Here is a tiny trained network, its code and every weight. The questions are about switching its units off for an input and a class, where a switched-off unit gives its printed mean instead of its output.

import numpy as np


def w(rows, s, z=0):
    codes = np.array(rows[::2]) - 128.0
    scale = np.full(codes.shape[1], s)
    scale[-1] = z or s
    return codes * scale


def norm(h):
    return h / np.sqrt((h * h).mean(-1, keepdims=True) + 1e-5)


def f(y):
    return np.maximum(y, 0)


def log_softmax(a):
    a = a - a.max(-1, keepdims=True)
    return a - np.log(np.exp(a).sum(-1, keepdims=True))


def net(x, mask):
    res = np.array(x, float).reshape(1, 7) / 4 @ E
    u = 0
    for l in range(3):
        y = f(norm(res) @ A[l][:, :-1].T + A[l][:, -1])
        res = res + np.where(mask[u : u + 4], y, B[l][:, -1]) @ B[l][:, :-1]
        u += 4
    return log_softmax(norm(res)[-1] @ U[:, :-1].T + U[:, -1])


A, B = {}, {}
E = w([
[147,131,65,206,213,141,130,139,138,183,106],'x0',
[113,120,147,100,231,140,69,80,92,79,189],'x1',
[200,131,145,110,142,123,128,86,188,114,116],'x2',
[133,126,135,136,129,125,128,130,124,127,125],'x3',
[199,119,102,78,109,94,47,127,55,203,136],'x4',
[79,89,194,130,149,68,103,102,161,195,97],'x5',
[140,7,133,96,137,208,81,177,144,118,96],'x6',
],0.011)
A[0] = w([
[35,143,108,100,163,158,137,132,43,163,136,124],'L0N1',
[50,72,215,143,140,46,81,80,178,219,89,2],'L0N2',
[42,124,134,156,107,146,142,198,35,175,135,27],'L0N3',
[254,143,157,88,166,117,144,62,211,127,102,49],'L0N4',
],0.0085,0.0071)
B[0] = w([
[138,123,117,138,127,89,89,108,193,87,141,232],'L0N1',
[182,198,118,167,95,239,109,173,102,90,192,253],'L0N2',
[89,108,64,142,73,113,102,67,192,118,151,194],'L0N3',
[10,88,63,190,78,83,62,126,143,104,167,205],'L0N4',
],0.012,0.0052)
A[1] = w([
[121,132,55,189,245,97,142,114,152,202,97,32],'L1N1',
[109,123,243,12,41,98,144,114,134,108,167,3],'L1N2',
[47,160,213,137,185,196,218,66,219,126,67,94],'L1N3',
[160,124,62,214,254,149,137,168,176,245,131,30],'L1N4',
],0.007,0.0069)
B[1] = w([
[69,175,203,88,85,96,124,67,103,88,90,217],'L1N1',
[44,162,135,103,75,174,114,41,63,45,25,214],'L1N2',
[112,53,122,185,149,121,198,191,57,121,183,244],'L1N3',
[52,139,167,20,10,180,113,61,63,17,74,255],'L1N4',
],0.011,0.0034)
A[2] = w([
[153,243,171,139,126,68,190,85,100,136,159,245],'L2N1',
[199,132,120,48,89,63,32,83,34,254,117,3],'L2N2',
[120,142,132,164,18,112,195,196,153,210,43,42],'L2N3',
[90,127,195,120,248,97,91,124,90,94,196,81],'L2N4',
],0.0096,0.0046)
B[2] = w([
[165,92,96,149,118,128,85,188,100,197,75,254],'L2N1',
[72,111,168,200,170,139,253,160,155,92,158,206],'L2N2',
[167,153,155,58,240,111,85,51,147,136,164,197],'L2N3',
[178,152,134,76,126,103,159,104,173,198,101,214],'L2N4',
],0.014,0.0077)
U = w([
[91,179,146,130,85,141,133,64,61,81,67,107],'0',
[105,97,138,197,171,114,247,166,120,122,177,70],'1',
[85,121,66,181,114,81,62,99,190,127,184,110],'2',
[177,162,141,59,207,115,145,76,147,179,114,64],'3',
[198,191,97,165,116,211,119,177,104,128,180,162],'4',
[147,67,121,139,134,128,109,187,119,173,68,255],'5',
],0.015,0.0081)

Each question gives the input, the list of numbers given to net, and the class t.
The units are the neurons (one row each of A and B). Each row of codes is followed by its name. A weight is (code - 128) times the scale printed after its matrix; where a second scale follows, it is the last column's (A, B and U).
mask holds one flag per neuron, layer by layer. A switched-off neuron (its flag False) gives its mean, the last column of its row in B, instead of its output. The means were averaged over made-up inputs and are rounded, as every weight is.
A unit's drop is (log p(t) with every unit on - log p(t) with that unit switched off) / (log p(t) with every unit on - log p(t) with every unit switched off).
The circuit of an input: a set's keep is (log p(t) with only the set's units on - log p(t) with every unit switched off) / (log p(t) with every unit on - log p(t) with every unit switched off). Starting from all 12 units, units are removed one at a time, each time the one whose removal leaves the highest keep (on an exact tie, the one counted first), for as long as the keep stays at least 0.8.
units of the circuit, in order: the units of the circuit, biggest drop first
most important unit: the unit with the biggest drop
k most important neurons: the k neurons with the biggest drops, biggest first
top k neurons in layer l: the k neurons of layer l with the biggest drops, biggest first
input [-8,3,0,0,4,8,7], class 0: units of the circuit, in order	[L1N2]
input [6,5,-4,4,4,-4,-1], class 0: units of the circuit, in order	[L1N4 L0N2]
input [-5,1,6,-7,-6,4,-5], class 1: 2 most important neurons	[L1N3 L1N4]
input [-4,8,-1,6,-3,-7,3], class 3: units of the circuit, in order	[L2N4 L0N2 L1N4]
input [4,0,7,5,8,-7,1], class 1: units of the circuit, in order	[L2N2 L0N2]
input [-6,4,5,4,0,-4,6], class 0: units of the circuit, in order	[L0N2 L1N2]
input [5,-2,-8,-1,2,-4,6], class 2: 2 most important neurons	[L0N3 L2N1]
input [1,-3,8,8,-6,-2,3], class 2: 3 most important neurons	[L0N4 L2N2 L2N1]
input [6,4,-4,0,2,-1,-3], class 0: top 2 neurons in layer 1	[L1N4 L1N1]
input [1,6,7,4,-8,-8,-6], class 1: 2 most important neurons	[L0N2 L1N3]
input [7,-1,-1,5,5,8,4], class 4: 2 most important neurons	[L0N2 L1N2]
input [8,2,6,-7,5,-1,-2], class 0: 2 most important neurons	[L1N4 L1N1]
input [-8,-5,0,3,4,8,7], class 0: 2 most important neurons	[L1N2 L2N1]
input [2,-8,0,-7,7,4,-2], class 3: most important unit	L2N3
input [8,-2,-4,5,7,4,8], class 0: units of the circuit, in order	[L1N4 L2N1]
input [6,6,7,3,0,0,-8], class 5: top 2 neurons in layer 0	[L0N3 L0N1]
input [4,2,-5,1,5,5,-6], class 5: top 2 neurons in layer 1	[L1N1 L1N2]
input [-4,8,0,-4,-4,-8,5], class 3: units of the circuit, in order	[L0N2 L2N4 L1N4]
input [3,5,-6,-6,-4,8,4], class 4: top 2 neurons in layer 0	[L0N2 L0N4]
input [5,-2,7,-2,4,0,-3], class 2: most important unit	L0N4
input [-7,8,-1,8,7,-3,-7], class 3: top 2 neurons in layer 1	[L1N4 L1N2]
input [-6,0,-7,-3,6,-7,0], class 2: units of the circuit, in order	[L0N3 L0N1]
input [3,-6,-6,-5,4,4,6], class 2: top 3 neurons in layer 2	[L2N1 L2N4 L2N3]
input [0,-1,-2,-3,3,-4,-5], class 5: units of the circuit, in order	[L2N1 L0N2]
input [5,-7,1,-5,2,0,3], class 3: 2 most important neurons	[L2N3 L1N2]
input [1,-3,-2,-1,3,4,-5], class 5: 3 most important neurons	[L2N1 L0N4 L1N4]
input [-2,7,1,-2,8,1,-7], class 1: most important neuron	[L2N2]
input [3,2,7,-2,6,4,-2], class 2: 2 most important neurons	[L0N4 L0N2]
input [-2,8,-3,6,2,-5,0], class 3: units of the circuit, in order	[L2N4 L0N2]
input [7,-7,-3,-3,0,-1,-1], class 0: top 2 neurons in layer 1	[L1N4 L1N1]
